In the rows, 128 means zero.
Each row is followed by its class; each block has classes of its own.
[ 80 128 130 162  99  98 120  94  87  90 117 166 113 104 101 191 124 183
 176 120 127 151 170 115  77  76  89 156 139 109 137 111 150 128] -> gezes
[122 164 106 140 123 117 134 136 131 109 122 116 142 161 142  68 100 103
 109  69 108 118 113 158 117 135 103 142 150 117 116 111 144 108] -> faleb
[145 105 133 124 146 199 145 130 136 136 140  90 138 153 143 114 190 127
 129 110  79 140 142 142 126 148 100 153 132 137 125 156 157 146] -> Bosa
[120 144 128 111 149 144 139 130 115 129 159 117 116 124 141 160 230 110
  95 129  83 153 128 147 124 148 133 146 130 122 137 162 141 127] -> lodan
[113  63 131 173 137 122 109 102  79 141 138 124 106  86 160 137 173 130
 183 158 123 110 178 109 128 111 165 143 137  91 123 127 165 189] -> big
[128 133 103 120 138  99 165 135  75 114 163 133 128 140 143 128 116 125
  73 170 123 132 153 132 141 144 152 121 119 115 118 153 118  85] -> Mito
[145 124 170 137  89 157 164 122  97 143 103 135 103 169  96  88  66 155
 194  94 155 113 141 147  95 119  64 124 164  68  96 114  95 138] -> faleb
[125 122 141 131 143  97 135 126 115 144 105 162 148  81 127 104 153  74
 142 136 126 128 143 168 160 125 148 126 118 104  78 132 149 146] -> pav
[127 168  97  92 140  96 130 134 123 112 119 106 116 153 121 159 215 111
 125 169 128 125 126 137 133 158 143 127 133 116 124 132 149 146] -> dorad
[101  65 109  99 105 132 130 166 127 133 125 116 113 140 140 142 173 116
 144 199 167 120 126 125 111 148 127  82 103 117 131 139 101 140] -> zan
[160 133 120 133 154 117  82 123 170 150 133 137 141 105 163 136 232  97
 152 136 124 164 148 119 120 152 190 143 141 132 147 135 160 179] -> dorad
[145 105 121 147 200 116 115 106 149 167 143 112  97 141 163  73 154 173
 186 154 115 108 118 147 105 136  59 124 162  37 125 140 148 113] -> faleb
[ 93 106 115 142 113 102 148 128 132 177 101 167 112 139 152 129 142 125
 159 147 148 170 114 147 121 147 128  78  96 134 122 141 105 144] -> big
[107 130 120 145 139 169 118 139 139 127 120 112 123 170 135 114 129 106
  65  77  91  96  92 122 123 148 128 137 119 147 124 100 137 104] -> Bosa
[142 152 112 137 109  97 142 147 130 172 184 138  96 126 128 135 180 112
 146 151 133 105 102  63 151 183 122 134 150 176 158 138 131 118] -> faleb
[125 150 110 119 170 134 144 123 157 134 141 108 100 196 167 113 176 107
  79 122 114 130 150 160 144 174 149  88  97 107 145 111 122 133] -> dorad
[103 138 111 125 124 118 131 106 127 111 120 135 120 137  51 154 168 129
 107 163 118 118 121 120 131 135 123 142 127 114 109  78 129 128] -> pav
[182 144 170  94 117  84 146 134 142 144 127  84 135 180 150 138 113 107
 187 115 104  87 110 134 203 175 159  96 150  93  93 134 172 111] -> Bosa
[126 126  83 130 186 147 202  88 158 139 111 119 135 142 140 157 139 110
 148 163 150 142  94  98 133 148  80 133 115 146  82 107 166 192] -> Zoz
[113  78 101 118  98 113 178 143 116 110 138 142 176 185 130 154  71 117
 128 129 128 159 131 121 132 136 121  95 108 138  95 106 127  68] -> bala
[127 104 136 139 143 155 111 126 120 136 104 124 140 139 140 110 148  99
 140 140 141 108 117 122  95 128 143 140 133 104 115 117 146 161] -> bala
[155 101 148 106 111 138 150 123 117 133 107  94 104 130 164 166  96 144
 175  77 120 149 142 141 146 115 140 111 136  82 136 122 109 130] -> vif
[133 139 118 114 139 106 149 147 115 159 130 135 125 147  90 182 137 100
 149 170 124 129 119 124 159 132 178 105 121  93 118 104 136 101] -> vif
[105  97 125 117 180 154 121 148 112 100 130 123 105 165 186 101 137 172
 155 114 136 106 124 163  71 128  18 105 128  90 146 156 104  89] -> zan
[123 145 133 147 119 184 197  95  88 118 133 173 177 186  77 164  87 138
  54 151 110 121 104 163 106 101  89 163 119 157  95 150 136 128] -> dod
[153 155 120 117 121 101  77 114 147  83 180 118  85  43 146  94 120 177
  90  92 113 182 167  92 123 104 157 146 159 127 166 143 140 123] -> lodan
[105  83 110 145 117 125 127 110 121 151 138 126 142 170 100 114 172 133
 125 175  87  96 104 163 120 131 133 155 127 131 147 128 115 106] -> big
[153 119 132 111 134 128 142 141 129 166 106 113 139 138 154 117 161  84
 165 139 151 132 127 140 123 164 154 115 131 112 118 145 109 158] -> Mito
[159 115 111 126 152 135 150 153 112 137 124 122 135 135 111 145 178  92
 169 141 127 132 164 125 122 164 147 114 126  98 108 109 120 130] -> Bosa
[120 121  70 117 140 105 114 131  98 145 127 102 125 149 155 143 184 102
 101 163 130 117  81 137  93 148 128 136 147 112 158 126 145 117] -> pav
[144 195 141 161 218 114 136 117 160 160 123 126 120  91 142 134 199 107
 161  92  83 141 150 118 174 134 151 129 147 109 119 149 208 157] -> dod
[165 200 128 131 136  82 142 117 121 138 151 160 138 134 113 183 189  54
  93 104 101 130 156 153 152 172 209 131 113 109 120 104 179 163] -> dorad
[ 90 130 133 114 120 119 114 114  79  99 163 115  99 131 124 202 180 120
  91 131 106  67 109 131 118 126 116 143 119 109 134 118 146 129] -> lodan
[146 104  98 126 145 138 166 106 145 139 162 116 135 145 113 144 129 121
 105 135 103  98 110 138 129 139 108 144 113 146 153 107 114 111] -> Zoz
[155 158 174 109 120 164 153 132 115 162 142 150 149 186  91 138 132  94
 161 147 127 109 122 158 143 136 132 132 125 121 108 131 143 145] -> vif
[125 121 108 115 121 125 139 128  97 149 142 109 116 181 142 153 195 103
  85 145 101 117 128 163 116 155 153 131 127  96 135 133 151 130] -> dorad
[140 104 156 117 132 168 135 126 113 155 104 113 113 139 163 192 194 107
 141  92 109 121  93 127 100 169 121 136 143 102  97 134 134 159] -> Zoz
[165 113 135 119 121 147 140 137 119 109 137 116 160 152 122 152 119 100
 124 122 128  87 108 140 120 154 127 140 143 110 107 116 103 126] -> faleb
[ 96 164 131 119 154 140 124 171 119 137 129 122 122 120 116 178 145 118
  98  99 106 129 120 130 145 119 132  86 115 129 125 158 165 106] -> dod
[138  91 107 129  99 134 132 139  72 139 169 114 120 149  81 141 125 140
 112 139  96 132 167 162  94 126 156 119 132  75 153 122 127 106] -> big
[162  61 105 102 110 143 137  97 120  86 136 118 167 122 160 134 164 134
 128 148 136 127 129 149 100 147  89 166 134 152 132 132  77 148] -> pav
[ 93 148 101 138  95  82 133 128  94 126  81 122 125 139 178 126 188 108
 140 104 102 172 118 156 119 144 158 137 145 134 126 154 146 144] -> big
[122 114 130 121  93 123  97 134  91  94 149 124 112 155 156 129 186 130
 111 112 118  82 123 142  82 175  87 140 144  96 110 121 107 124] -> faleb
[119 110 106 112 141 125 142 125 137 117 119 105 137 138 106 130 140 118
 150 143 132 103 133 155 101 133  88 132 124 103 122 113 135 138] -> gezes
[130  99 136 106 108 161 126 117 147 125 111  96 123 130 131 160 162 125
 103 145 118 121 104 134 123 135 153 134 120 131 129 130 107 156] -> Zoz
[112 124 143 135 121 144 168 123 139 155 149 117 120 174 129 104 124 135
 129 155 110 158 172 152 143 126 134 107 119 115 143 148 149 123] -> gezes
[154 143 133 116 114 125 108 146 103 153 150 123 100 117 110 128 160 130
 136 125 113 124 158 158 101 139 135 107 119  85 154 142 144 133] -> Bosa
[ 52  44 116 154 150  99 147 101 163 160 144 140 122 127 171  65 172 129
 167 157  97  95 150 164 169 111  67 105  60 137 131 128 141 111] -> bala
[ 98  98 138 135 149 181 136 134 148 126  97  91 136 252 156 170 104 142
 153 133 139 124  71  98 105 134 110 104 153 100 121 103 152 114] -> zan
[134  92 139 130 144 150 132 162 101 133 128 157 119 136 159 169 143 112
 100 171 157 131 131 130  99 147 169  91 108  99 140 148  77 115] -> zan
[155 115 119 125 133 166 117 137 109 143 138 100 124 152 119 127 171 118
 112 111  92 104 128 158  87 147 125 144 132  97 153 126 130 124] -> Bosa
[131 110 114 130 117  97 143 123 114 142 136 145 130 153 141 189 191 104
 128 178 129 153 141 113 116 171 184 103 107 102 131 113 126 132] -> bala
[ 93 101  93 155 165  91 156 110 123 187 125 142  81  94 100 105 141 174
 158 172 117 137 137 117 132 100  80 106 137  69  92 137 177 119] -> dod
[150 184 137 136 126  81 154 119 123 143 100 161 137 183 155  99 128 119
 120 134 128 140 106 149 131 161 149 112 158 118  96 151 122 104] -> dod
[ 82 115  96 102 136 115 142 155 119 130 122  93 120 125 145 157 134 110
 118 111 116 113 114 169 113 124  83 102 102 113 139 144 157 114] -> gezes
[136 142 147 134  65  73 139 133  97 164 162 192 119 144  94 146 113 103
 147 150 157 133 147 111 146 152 165  93 122 139 135 103 112 107] -> pav
[146 169 142 129 111  91 170 133 136 140 109 146 134 153 164 158 115 109
 156 107 123 168 129 127 175 157 164  92 116 149 120 142 132 116] -> Bosa
[132  92 143 117 133 159  85 150 174 185 143 134 149 124 144  89 226 108
 222 125 107 178 153 143 122 136 119 128 132 123 123 143 166 157] -> vif
[129  86 156 116 135 109 114 131 138 139 154 118 111  72 185 130 136 139
 216 128 148 119 131  85 169 103 113 123 147 152 140 165 137 134] -> lodan
[117 140 171 150 115 159 124 126 114 129 134 127 135 166 170 155 102 111
 123  52  83 153 139 115 164 111 178 138 142 124 114 114 185 121] -> vif
[118 104 115 131 120 111 108 146 158 171 134 146 127 124  93 119 130 138
 130 151 128 128 110 116 123 126 133  95 131 121 116 127 132  99] -> dod
[138 141 108 126 143  99 139 127  98 127 124 126 109 161 161 121 151 122
 103 167 135 126 113 111 106 162 156 126 143 102 134 132 123 106] -> bala
[143 119  96 122 138  87 126  95 102 113 155 109 100 110 125 113 173 146
  93 134  94  94 140 140 106 159 113 165 139  80 124 117 126 118] -> Mito
[123 122  93 117 146  91 119 113 102 118 118 124 139 101 133 203 192 110
 159 168 138 116 137 149 115 107 140 140 117 102 135 129 169 175] -> dorad
[151 166 144 124 152 114 155 129 122 130 140 164 141 152 103 150 141  98
 116 178 138 130 110 119 145 143 176 132 141 132 120 131  92  95] -> lodan
[117  96  83 116 143 107 151 149 149 134 126 107 159  83 120 126 178 130
 170 124  93 142 137 142 154 108  90 134 132 162 131 165 139 100] -> dod
[145 147 140 126 122 136 137 128 133 167 148 117  67 124 148  70 142 125
  70 158 111 145 143 114 172 144 205 125 131 115 143 141 120 131] -> vif
[121 106 137 128 110 181 106 140 173 154 138 133 145 149  78  77 224 140
 156 127  89 170 123  94  94 149 101 176 157 169 131 136 143 121] -> bala
[120 136 142 125 170  99 177  75 134 136 117 110  99 155 117 202 187 157
 156 201 105 112 124 139 153 151 114 128 125  64 107 134 159 146] -> gezes
[147 104 115 110 124 126 161 165  99 132 165 139 136 125 136 118 155  90
 118 179 136 145 172 119 143 160 165 105 121 138 105 146 109 110] -> Zoz
[135 123 144 122 140 157  96 122 116 102 136 118 136 150 150 121 179 104
 133 126 138 105 138 117 113 156 123 141 147 124 113 110 143 165] -> pav
[114 111 118 117 148 155 172 133 141 169 165 120  82 135 114 123 165 138
 114 168 104 155 154 113 175 144 128 103  98 121 126 129 131 122] -> vif
[126  73 105 121 152 181 138 136 131 140 134 109 117 120 120 123 158 135
 103 149 122 118 102 127  86 135  86 148 133 103 119 139 149 149] -> zan
[104 181 158 127  67 107  92 118 135 136 140 167 151 135  64 206 131  89
 170 145 164 117 104 119 119  86 174 125 111 168 166 106 157 176] -> lodan
[101  82  99 105  94  97 146 128  54 104 192 152 129  60  86 125  90 168
 119 151 125 123 173 132 112  94  45 142 108 115  77 157 176 116] -> Mito
[143 144 129  98 124 108 135 139 112 127 157 130 115 136 136 147 161 130
 133 151 135 129 152 136 144 141 132 113 124 129 138 156 141 133] -> dorad
[139 164 143  94 124 127 127 154  92 110 143 142 151 120  90 161 132 109
 148 178 157 121 102 103 127 107 139 148 160 153 117 163 138 121] -> lodan
[139 169 128  97 133 112 158 109 139 126 112 116 147 140  88 198 197 126
 145 154 107  99  98 168 141 140  99 132 119 132 124 155 140 155] -> dod

Next block, with new classes.
[126 148 105 136 152 143 138  96 150  94 136 119 150 185 128 132  71 112
 118 156 103 181 125  46 119  66 130 139  98  96 109 105 148  86] -> Dafev
[178 137 162 113 149 109 100 151 169 115 161 132 147 160 157  83  72 155
  77 191  99 140 126 110  52  85  79 140 134 141 128 143 129 149] -> Kiz
[126 133 109 134 164 151 130  88 133  85 128 136 138 173 136 131  90 115
 122 185  82 164 130  41 118  68 135 149 102  95  91  98 143 105] -> Vil
[115 146 139 129 198 149 165 111 135 147 102 113 146 168  70 127  94  72
 151 155 147  91  90  54 151 201 161  96 171 140 198 167 150 140] -> Kiz
[120 152 151 147 154 157 100  99 120 105 115 114 138 167 168 113  72 154
  94 179 161 179 115  47  98  93 122  85 135 134 135 133 189 109] -> Relu
[117 148 137 146 177 127 175 111 126 163 113 111 145 167  84 108 106 102
 171 144 139 115  98  68 169 173 161 111 175 129 167 159 165 143] -> pugi
[108 129 141 167 143 104 183 120 149 186 152 122 130 159  95 133  90  89
 151 131 144 126 105  80 131 176 147  94 149 121 186 150 157 142] -> Zes
[118 128 121 127 150 151 134  86 135  96 127 130 133 183 143 106  95 123
 132 167  77 163 125  55 119  43 132 151 116  72 100 109 144 114] -> pugi
[152 167 168 147 146 127 115 101 124 112 125 141 129 168 151 100  93 160
  86 161 163 179 111  47  95  72 127  94 130 144 148 127 189 115] -> kabed
[127 160 160 146 136 130 122  95 107 127 141 117 133 168 159 129  65 158
 104 165 178 172 125  55  90  93 126  87 128 121 158 130 194 116] -> Zes
[111 140 145 165 141 107 179 142 175 172 147 142 117 138  83 131 144  84
 144 110 121 123  90  73 131 165 148 101 146 154 177 139 141 135] -> kabed
[114 128 113 135 167 143 131  96 141  95 124 135 149 178 144 134  58 102
 133 150  76 180 125  39 108  63 129 148 111  89 116 118 148 103] -> vabov
[149 158 150 142 155 136 114  99 107 116 130 126 132 168 147 113  75 162
  95 190 159 175 122  40 109  87 126  94 122 142 138 120 184 117] -> Vil
[148 125  90 145 168  76 118 152 128 108 136 150 170 138 125 122  52 153
 122 119 103 186 117 100 158  76 114 132 117 135 118 121 252 157] -> Vil
[119 132 124 140 158 151 133  94 131 102 128 129 137 174 146 135  82 102
 134 154  90 171 125  40 110  74 133 144 112  88 117 125 141  94] -> vabov
[130 136 125 141 184 133 174 120 140 157 117 127 140 157  76 135 108  88
 159 167 139 102  94  63 171 199 157 101 169 151 172 150 158 131] -> Vil
[191 129 145 114 142  89 116 139 181 141 154 143 148 155 176  86  97 163
  91 175 104 136 125 121  80  70  85 145 149 135 121 137 130 135] -> pevob
[124 149 114 151 142 142 146  83 149  93 140 108 138 189 136 116  85 115
 115 166 104 172 124  51 118  69 131 141 106  89 113 111 153  94] -> Dafev
[174 144 149 118 132 103 118 147 182 130 168 138 150 157 156  72  74 166
  76 194  96 134 124 108  71  91  81 134 137 136 113 138 118 154] -> Git
[182 157 135 153 143 111 113 151 188 115 145 134 170 163 137  40  91 130
  99 153 100 160 108 122 103 124  96 125 162 160  99 148 161 141] -> Relu
[115 124 129 155 168 130 172 128 134 161 147 125 141 171  84 153  61  90
 147 137 131 136 110  68 123 157 141  93 157 148 191 155 139 139] -> ter
[158 128  95 121 136  63 133 141 166 141 130 173 151 120 104 108 109 111
 132  97  95 132 111 132 114 136 105 147 157 152 168 148 185 183] -> vabov
[109 142 132 161 152 117 169 136 158 158 138 133 128 148  88 140 110  93
 142 121 135 128  94  72 138 163 145  92 162 162 183 136 155 141] -> kabed
[199 175 139 155 135  83 124 156 197 123 165 121 175 163 115  40  79 144
  86 127 134 174 108 125 111 122 100 118 154 192 112 138 167 138] -> Dafev
[124 137 129 140 146 143 135  87 120 107 132 129 131 183 140 101  95 126
 127 165  89 173 131  53 122  43 134 145 105  77  94 119 151 112] -> pugi
[169 143 101 114 145  88 126 131 146 131 126 159 147 143 100  91 100 123
 107 130 120 124 109 127 114 129 105 130 148 137 189 149 205 188] -> Kiz
[174 139 106 123 109  71 138 131 153 142 136 162 130 134 104  58 140 128
 127 118 101 120 117 150 127 111 104 149 159 126 137 140 178 183] -> pugi
[199 124 156 126 138  98 128 155 179 134 177 142 147 160 152  88  83 148
  91 173  97 144 130 115  56  76  84 153 137 137 117 149 105 137] -> ter
[137 146 167 133 152 123 106  95 101 123 134 127 132 177 146 117  80 154
  97 188 174 167 126  47 102  95 115  92 125 120 161 137 186 125] -> bug
[128 159 163 134 165 150 114 103 113 115 125 115 133 174 148 100  64 157
  84 175 163 177 112  38  84  89 128  75 112 129 179 136 202 122] -> Kiz
[132 114 102 136 165  65 109 148 129 117 144 147 171 145 129 127  57 146
 129 113 109 178 122 108 147  84 103 140 122 109 140 130 237 169] -> bug
[ 98 125 142 155 165 108 151 136 145 160 144 119 144 163  86 139  75  91
 149 134 140 135 104  71 150 175 134  90 156 143 178 141 156 150] -> bug
[156 162 169 141 144 126 115 106 117 120 131 150 123 167 146 107  95 158
  90 163 159 177 113  47  87  79 125  95 124 142 157 129 186 116] -> kabed
[163 141 107 128 113  61 144 131 159 139 145 161 141 127 111  93 114 123
 127 112 112 113 116 142 109 131 105 139 159 122 170 139 203 184] -> Zes
[ 94 121 129 142 169 131 167 130 161 169 131 124 131 157  82 138  93  81
 144 135 126 118  92  73 126 180 140  92 147 127 203 145 137 140] -> Kiz
[100 128 124 147 149 155 129  83 145  97 116 131 139 178 141 119 109 105
 109 174  96 164 123  54 116  67 129 124 107  84 101 132 150  93] -> Relu
[150 154 164 143 158 140 124  96 103 113 130 132 136 180 146 120  57 152
  90 173 164 184 126  42  85  70 127  93 120 141 155 147 185 117] -> ter
[121 128  94 151 154  82 133 151 139 125 153 142 162 135 134 121  60 153
 112 114  90 177 116  96 144  70 117 132  96 119 123 136 234 175] -> Git
[109 113  78 151 166  94 111 147 148 102 126 142 176 138 143 125  55 143
 126 111  84 186 115 115 140  83 109 131 125 123 120 131 240 159] -> Relu
[199 133 166 130 124  81 112 150 186 124 175 143 156 146 166  56  95 165
  97 177 106 147 135 107  76  68  78 143 145 137 118 139 126 148] -> luzuz
[123 127 140 171 153 116 162 134 147 166 153 127 140 150 104 119  87 102
 158 134 141 142 109  61 149 159 143  83 149 152 184 150 161 146] -> luzuz
[188 151 153 135 151  84  96 152 178 116 152 144 177 162 124  53  85 142
  97 142 127 156 112 125 114 121  89 127 165 169 112 139 159 158] -> bug
[159 146  95 115 129  87 137 125 158 126 129 160 144 130 108  82 110 132
 103 136 111 103 111 127 132 126 109 129 154 141 153 144 180 192] -> Git
[197 133 158 130 134  90 111 156 175 121 178 140 160 148 166  75  88 159
 106 184 100 147 140 101  81  72  82 149 139 141 110 143 124 143] -> luzuz
[142 159 149 142 150 125 125  91 108 141 123 127 123 167 171 106  77 165
  97 161 172 175 118  44 104  70 129  80 123 130 162 132 201 113] -> pevob
[192 122 163 131 127  79 117 152 187 131 180 143 155 148 170  67  88 164
 100 186  93 151 143 109  69  63  77 151 131 128 117 137 117 147] -> luzuz
[145 152 163 148 148 129 115 105 117 111 139 129 142 163 163 107  65 162
 104 181 157 186 136  36 102  65 123  91 113 141 151 134 192 127] -> luzuz
[186 124 156 112 126  88 115 161 198 134 161 143 142 136 157  84 100 133
 100 159  83 132 124 119  60  96  80 160 152 145 115 141  98 142] -> vabov
[169 151 115 128 102  56 143 123 157 142 136 168 135 125 101  84 123 117
 116 108 131 115 117 140 111 132 107 129 155 132 170 143 207 185] -> Zes
[ 98 141 130 161 159 133 177 135 150 174 145 118 129 157  96 124  79 101
 138 147 126 124  98  62 146 173 149  82 133 144 168 149 145 150] -> Git
[109 126 110 156 168 125 180 124 159 187 142 127 132 157 106 149 113  89
 163 125 124 127  94  68 152 162 151  99 150 135 183 144 151 125] -> pevob
[139 124  93 152 153  70 123 146 129 131 148 147 176 147 134 139  37 145
 133  89 112 188 124 122 142  83 116 141 116 113 137 128 241 166] -> Zes
[164 138  89 105 145  92 125 137 148 128 132 164 150 140  97 101 106 118
 116 133 101 116 111 133 106 136 100 137 150 132 187 145 190 180] -> Kiz
[145 160 158 133 147 137 109 103 107 120 127 124 132 177 157  87  67 177
 104 167 155 186 116  50 105  61 123  93 131 126 140 128 201 126] -> pugi
[109 145 143 139 191 144 166 115 137 155 107 115 144 166  69 132 104  72
 152 143 148  98  85  57 159 192 161  94 164 137 198 171 162 136] -> Kiz
[122 127 120 138 165 149 129  93 135  99 122 130 141 179 149 129  62 107
 126 155  91 176 124  41 111  69 134 139 114  98 120 123 147 108] -> vabov
[198 126 163 133 131  88 117 151 184 128 178 141 155 153 172  67  89 161
 103 189  96 151 141 105  77  66  81 154 133 127 111 140 116 143] -> luzuz
[154 174 149 147 146 126 122 105 125 122 140 111 142 180 143 103  59 161
  91 166 178 188 114  42 104  87 122  87 120 143 149 132 193 100] -> Dafev
[171 154 111 121 105  63 136 127 146 132 133 160 142 126 101  98 114 116
 116 114 133 113 124 143 115 135 106 136 161 139 163 142 203 184] -> Zes
[206 169 131 153 142  80 122 157 189 129 170 134 175 169 125  40  73 151
  96 132 121 171 107 126 109 115  95 126 147 176 109 144 164 135] -> Dafev
[ 91 130 132 159 168 131 169 136 157 164 141 108 131 154  85 124  86  87
 135 133 131 129  94  72 125 186 146  79 145 155 201 149 161 155] -> Kiz
[199 154 162 130 136  79 106 153 164 129 152 143 160 159 119  42 100 139
  94 153 142 144 117 126 110 130  87 117 160 160 124 150 165 151] -> bug
[155 137 104 119 145  80 130 127 155 133 125 163 149 139  98  89 108 119
 110 123 107 124 113 135 108 131 107 138 142 137 176 146 185 190] -> Kiz
[117 144 141 161 157 119 170 139 153 164 146 133 132 155  88 144 112  97
 146 129 126 130  97  70 135 162 146  99 153 155 180 142 148 132] -> kabed
[110 135 135 131 163 135 129  94 142  96 123 132 144 179 127 133  95  96
 127 173 104 162 130  39 120  81 129 143 100  83 108 115 145 107] -> bug
[129 119  90 139 155  93 102 147 133 100 123 137 178 137 126 123  56 139
 109 111 104 182 121 120 143  87 109 125 135 134 129 135 241 162] -> Relu
[155 155 166 150 144 132 109  95 109 113 138 130 140 168 164  95  77 162
 106 174 167 178 130  35 112  62 122  92 124 129 148 138 182 119] -> luzuz
[ 93 123 129 149 178 133 161 131 145 163 134 123 134 164  88 131  74  90
 145 135 121 124  93  71 129 173 143  84 142 132 198 150 151 143] -> Kiz
[186 121 145 114 140  87 119 159 201 133 163 141 155 151 168  84  75 145
  99 168  79 149 125 112  64  79  79 161 145 133 116 139 114 139] -> vabov
[108 136 123 141 146 137 141  83 136  97 133 127 145 177 134 143  78 101
 124 153 102 162 135  52 114  64 139 140 104  79 108 114 153 108] -> Zes
[ 93 125 123 149 178 141 162 113 154 144 104 115 152 155  85 130 114  78
 152 148 136 103  91  75 166 193 151  91 185 137 164 167 158 124] -> Relu
[ 92 131 120 156 160 129 178 123 158 167 146 120 137 160  91 127  82  98
 135 147 117 121 101  64 145 164 145  88 140 136 165 147 136 150] -> Git
[130 157 127 156 177 122 180 124 145 164 136 101 152 167  77 132  98  95
 157 140 156 119  91  57 166 190 159  99 159 148 181 162 169 118] -> Dafev
[174 141 100 120 114  59 144 126 155 148 135 172 147 138 104  97 108 119
 123 119 124 117 121 149 116 134 103 141 155 121 169 144 194 178] -> Zes
[107 130 141 155 144 110 178 128 152 180 145 126 131 159  93 140  87  82
 152 132 140 120 107  77 134 168 146  94 144 123 176 150 147 132] -> Zes
[125 145 132 141 182 128 173 116 142 148 109 121 144 151  70 133 123  88
 153 159 148  96  93  58 178 193 161  98 176 158 170 153 168 132] -> Vil
